Here is a tiny trained network, its code and every weight. The questions are about switching its units off for an input and a target symbol, where a switched-off unit gives its printed mean instead of its output.

import numpy as np


def w(rows, s, z=0):
    codes = np.array(rows[::2]) - 128.0
    scale = np.full(codes.shape[1], s)
    scale[-1] = z or s
    return codes * scale


def f(y):
    return np.maximum(y, 0)


def softmax(a):
    e = np.exp(a - a.max(-1, keepdims=True))
    return e / e.sum(-1, keepdims=True)


def log_softmax(a):
    a = a - a.max(-1, keepdims=True)
    return a - np.log(np.exp(a).sum(-1, keepdims=True))


def net(x, mask):
    ids = ['ΛΞΠΨβγεθμω'.index(c) for c in x.split()]
    T = len(ids)
    res = E[ids] + P[:T]
    u = 0
    for l in range(2):
        r = res
        for j in range(2):
            rows = slice(2 * j, 2 * j + 2)
            q, k, v = (r @ M[l][rows].T for M in (Q, K, V))
            z = softmax(np.where(np.tri(T) > 0, q @ k.T / 2**0.5, -1e9)) @ v
            o = O[l][rows]
            res = res + np.where(mask[u + j], z, o[:, -1]) @ o[:, :-1]
        u += 2
        y = f(res @ A[l][:, :-1].T + A[l][:, -1])
        res = res + np.where(mask[u : u + 8], y, B[l][:, -1]) @ B[l][:, :-1]
        u += 8
    return log_softmax(res[-1] @ U[:, :-1].T + U[:, -1])


Q, K, V, O, A, B = {}, {}, {}, {}, {}, {}
E = w([
[150,130,127,177,69,85,143],'Λ',
[83,102,122,213,69,193,71],'Ξ',
[74,116,112,177,112,209,97],'Π',
[182,89,170,74,106,97,61],'Ψ',
[153,83,237,89,89,196,74],'β',
[175,148,151,62,148,130,182],'γ',
[125,251,185,124,94,191,82],'ε',
[198,135,101,99,90,80,99],'θ',
[150,206,89,129,110,143,239],'μ',
[173,61,78,134,104,154,200],'ω',
],0.017)
P = w([
[83,99,248,151,149,91,254],'0',
[140,180,218,179,105,74,130],'1',
[132,159,201,129,86,87,137],'2',
[126,153,156,108,86,111,127],'3',
[138,152,138,91,73,128,133],'4',
[154,143,119,78,67,146,142],'5',
[174,134,98,75,70,169,156],'6',
[201,122,80,62,68,187,166],'7',
[221,116,60,69,68,205,169],'8',
[252,111,31,68,82,225,185],'9',
],0.0097)
Q[0] = w([
[154,148,170,146,106,133,143],'0.h0',
[141,127,159,136,55,244,100],'0.h0',
[137,122,129,104,248,92,129],'0.h1',
[121,162,168,169,100,184,152],'0.h1',
],0.016)
K[0] = w([
[150,159,64,131,201,122,149],'0.h0',
[204,132,67,31,91,204,139],'0.h0',
[1,99,188,204,207,12,126],'0.h1',
[167,169,123,107,126,223,187],'0.h1',
],0.0086)
V[0] = w([
[174,118,94,183,66,79,186],'0.h0',
[165,90,186,116,43,90,82],'0.h0',
[140,144,166,90,164,100,113],'0.h1',
[208,158,128,1,146,151,163],'0.h1',
],0.0082)
O[0] = w([
[94,93,130,29,26,54,94,206],'0.h0',
[249,77,208,176,143,75,65,212],'0.h0',
[166,122,164,131,231,113,89,111],'0.h1',
[172,139,136,12,255,152,100,254],'0.h1',
],0.007,0.0057)
A[0] = w([
[98,135,161,43,144,172,112,132],'0.n0',
[179,111,130,84,122,52,115,211],'0.n1',
[44,4,123,105,161,136,102,178],'0.n2',
[168,196,139,149,99,137,112,254],'0.n3',
[114,109,176,143,181,181,142,225],'0.n4',
[175,132,138,106,176,74,111,182],'0.n5',
[104,134,188,109,88,208,127,73],'0.n6',
[145,111,101,117,101,88,76,181],'0.n7',
],0.011,0.003)
B[0] = w([
[167,172,116,228,78,81,109,230],'0.n0',
[77,132,67,110,109,188,206,249],'0.n1',
[99,161,170,1,73,90,73,156],'0.n2',
[94,87,119,142,131,223,158,212],'0.n3',
[162,118,145,220,206,113,59,173],'0.n4',
[70,97,89,133,88,108,192,207],'0.n5',
[81,179,76,146,114,125,23,201],'0.n6',
[151,218,132,133,173,134,159,185],'0.n7',
],0.0075,0.011)
Q[1] = w([
[128,127,143,133,168,120,129],'1.h0',
[134,117,107,142,146,163,3],'1.h0',
[135,139,144,110,83,122,173],'1.h1',
[126,102,127,107,122,86,159],'1.h1',
],0.02)
K[1] = w([
[145,160,118,164,125,128,136],'1.h0',
[193,107,34,113,107,182,99],'1.h0',
[74,86,170,124,144,5,146],'1.h1',
[36,119,173,183,131,97,132],'1.h1',
],0.013)
V[1] = w([
[192,4,113,83,27,131,185],'1.h0',
[70,126,120,69,59,254,56],'1.h0',
[133,22,105,77,136,142,145],'1.h1',
[143,15,166,185,98,141,28],'1.h1',
],0.0089)
O[1] = w([
[61,218,210,163,180,132,129,89],'1.h0',
[172,186,105,204,147,202,96,254],'1.h0',
[58,117,70,162,229,38,41,44],'1.h1',
[120,247,114,219,156,67,178,146],'1.h1',
],0.011,0.0089)
A[1] = w([
[198,65,113,83,42,110,58,4],'1.n0',
[178,106,119,152,120,123,2,79],'1.n1',
[106,72,97,61,63,161,111,114],'1.n2',
[187,58,98,151,89,154,140,155],'1.n3',
[119,155,31,133,146,142,193,49],'1.n4',
[98,169,120,157,64,155,164,111],'1.n5',
[154,160,91,220,129,171,103,160],'1.n6',
[110,109,173,218,220,159,78,53],'1.n7',
],0.0084,0.0029)
B[1] = w([
[118,170,138,166,131,130,143,206],'1.n0',
[123,138,109,145,162,99,237,181],'1.n1',
[129,102,146,212,150,107,130,199],'1.n2',
[121,153,136,59,138,108,85,218],'1.n3',
[127,119,160,179,102,139,64,192],'1.n4',
[143,113,83,116,157,167,162,210],'1.n5',
[120,93,98,88,156,88,100,254],'1.n6',
[139,90,185,139,2,104,128,169],'1.n7',
],0.012,0.028)
U = w([
[2,46,51,133,218,190,67,141],'Λ',
[162,88,225,161,144,246,170,100],'Ξ',
[110,193,161,201,235,180,161,111],'Π',
[175,141,151,169,162,78,75,55],'Ψ',
[72,171,142,74,140,189,250,142],'β',
[102,55,98,95,118,107,210,95],'γ',
[61,205,78,57,222,20,123,199],'ε',
[76,216,171,123,144,140,70,196],'θ',
[177,141,158,49,145,192,154,213],'μ',
[66,151,67,139,65,144,240,2],'ω',
],0.0053,0.0065)

Each question gives the input, a string of symbols that net reads in full, and the target symbol t.
The units are the heads (2 rows each of Q, K, V and O) and the neurons (one row each of A and B). Each row of codes is followed by its name. A weight is (code - 128) times the scale printed after its matrix; where a second scale follows, it is the last column's (O, A, B and U).
mask holds one flag per unit, layer by layer, with each layer's heads first. A switched-off unit (its flag False) gives its mean, the last column of its rows in O or B, instead of its output. The means were averaged over made-up inputs and are rounded, as every weight is.
A unit's drop is (log p(t) with every unit on - log p(t) with that unit switched off) / (log p(t) with every unit on - log p(t) with every unit switched off).
The circuit of an input: a set's keep is (log p(t) with only the set's units on - log p(t) with every unit switched off) / (log p(t) with every unit on - log p(t) with every unit switched off). Starting from the 12 units with the biggest drops (on a tie, the unit counted first), units are removed one at a time, each time the one whose removal leaves the highest keep (on an exact tie, the one counted first), for as long as the keep stays at least 0.8.
units of the circuit, in order: the units of the circuit, biggest drop first
k most important neurons: the k neurons with the biggest drops, biggest first
k most important neurons of layer l: the k neurons of layer l with the biggest drops, biggest first
which heads matter: for each layer, one digit per head in row order, 1 if its drop is at least 0.15 and else 0, layers parted by /
input γ γ μ β ω, target γ: which heads matter -> 01 / 10
input μ Λ Ξ Ξ γ β μ Ψ, target Ξ: units of the circuit, in order -> (1.n2; 1.h1; 1.n6)
input Ψ Π Ψ Ψ, target ε: units of the circuit, in order -> (1.h1; 1.n4)
input γ ε β ε Π ε Π μ, target γ: units of the circuit, in order -> (1.h0; 0.n4; 0.h1)
input ω Ξ Ψ Π ω Π Ξ, target θ: 2 most important neurons -> (0.n1; 1.n7)
input μ Ξ ε Ξ ε ε θ γ Λ Π, target ε: which heads matter -> 01 / 00
input Λ μ Λ Ξ, target Π: which heads matter -> 10 / 01
input Ξ θ ω θ γ, target Π: units of the circuit, in order -> (0.h1; 1.h1; 1.h0)
input ε Π ε μ Π, target Π: which heads matter -> 00 / 01
input θ θ Π Π, target Ξ: units of the circuit, in order -> (1.n6; 0.n7; 1.h1)
input Λ Ξ ω, target β: units of the circuit, in order -> (1.h0; 1.n6; 1.n4; 0.n6)
input Π Ψ β Π Ξ Ξ Ξ Ξ ω Π, target θ: 2 most important neurons of layer 1 -> (1.n7; 1.n5)
input μ β ω Π ω, target Ξ: 3 most important neurons -> (1.n2; 1.n6; 1.n0)
input Ξ Ξ Π ω, target Π: 2 most important neurons -> (0.n7; 1.n3)
input ε μ γ Ξ Ξ Λ Ξ μ Π Ξ, target Π: 3 most important neurons -> (1.n1; 1.n0; 1.n2)
input Ξ ω Ξ μ μ μ Ξ Π θ, target Π: 2 most important neurons -> (1.n4; 0.n7)
input γ Ξ Ξ, target ε: most important neuron of layer 1 -> (1.n6)
input μ γ γ μ, target Ξ: units of the circuit, in order -> (1.h1; 1.n6)
input γ Ψ Ξ, target ε: which heads matter -> 11 / 10
input ε Ξ Π Π Ψ θ Π γ Λ, target Ψ: which heads matter -> 10 / 10
input Λ θ Ψ, target β: 2 most important neurons of layer 0 -> (0.n1; 0.n5)
input Λ Π μ Π μ Ξ Π, target Π: 3 most important neurons of layer 1 -> (1.n1; 1.n0; 1.n2)
input Ξ μ ε β Ξ Ξ θ β Ξ Ξ, target Ψ: 2 most important neurons -> (0.n5; 1.n7)
input Λ Λ θ Π θ γ θ Λ, target β: most important neuron -> (1.n6)
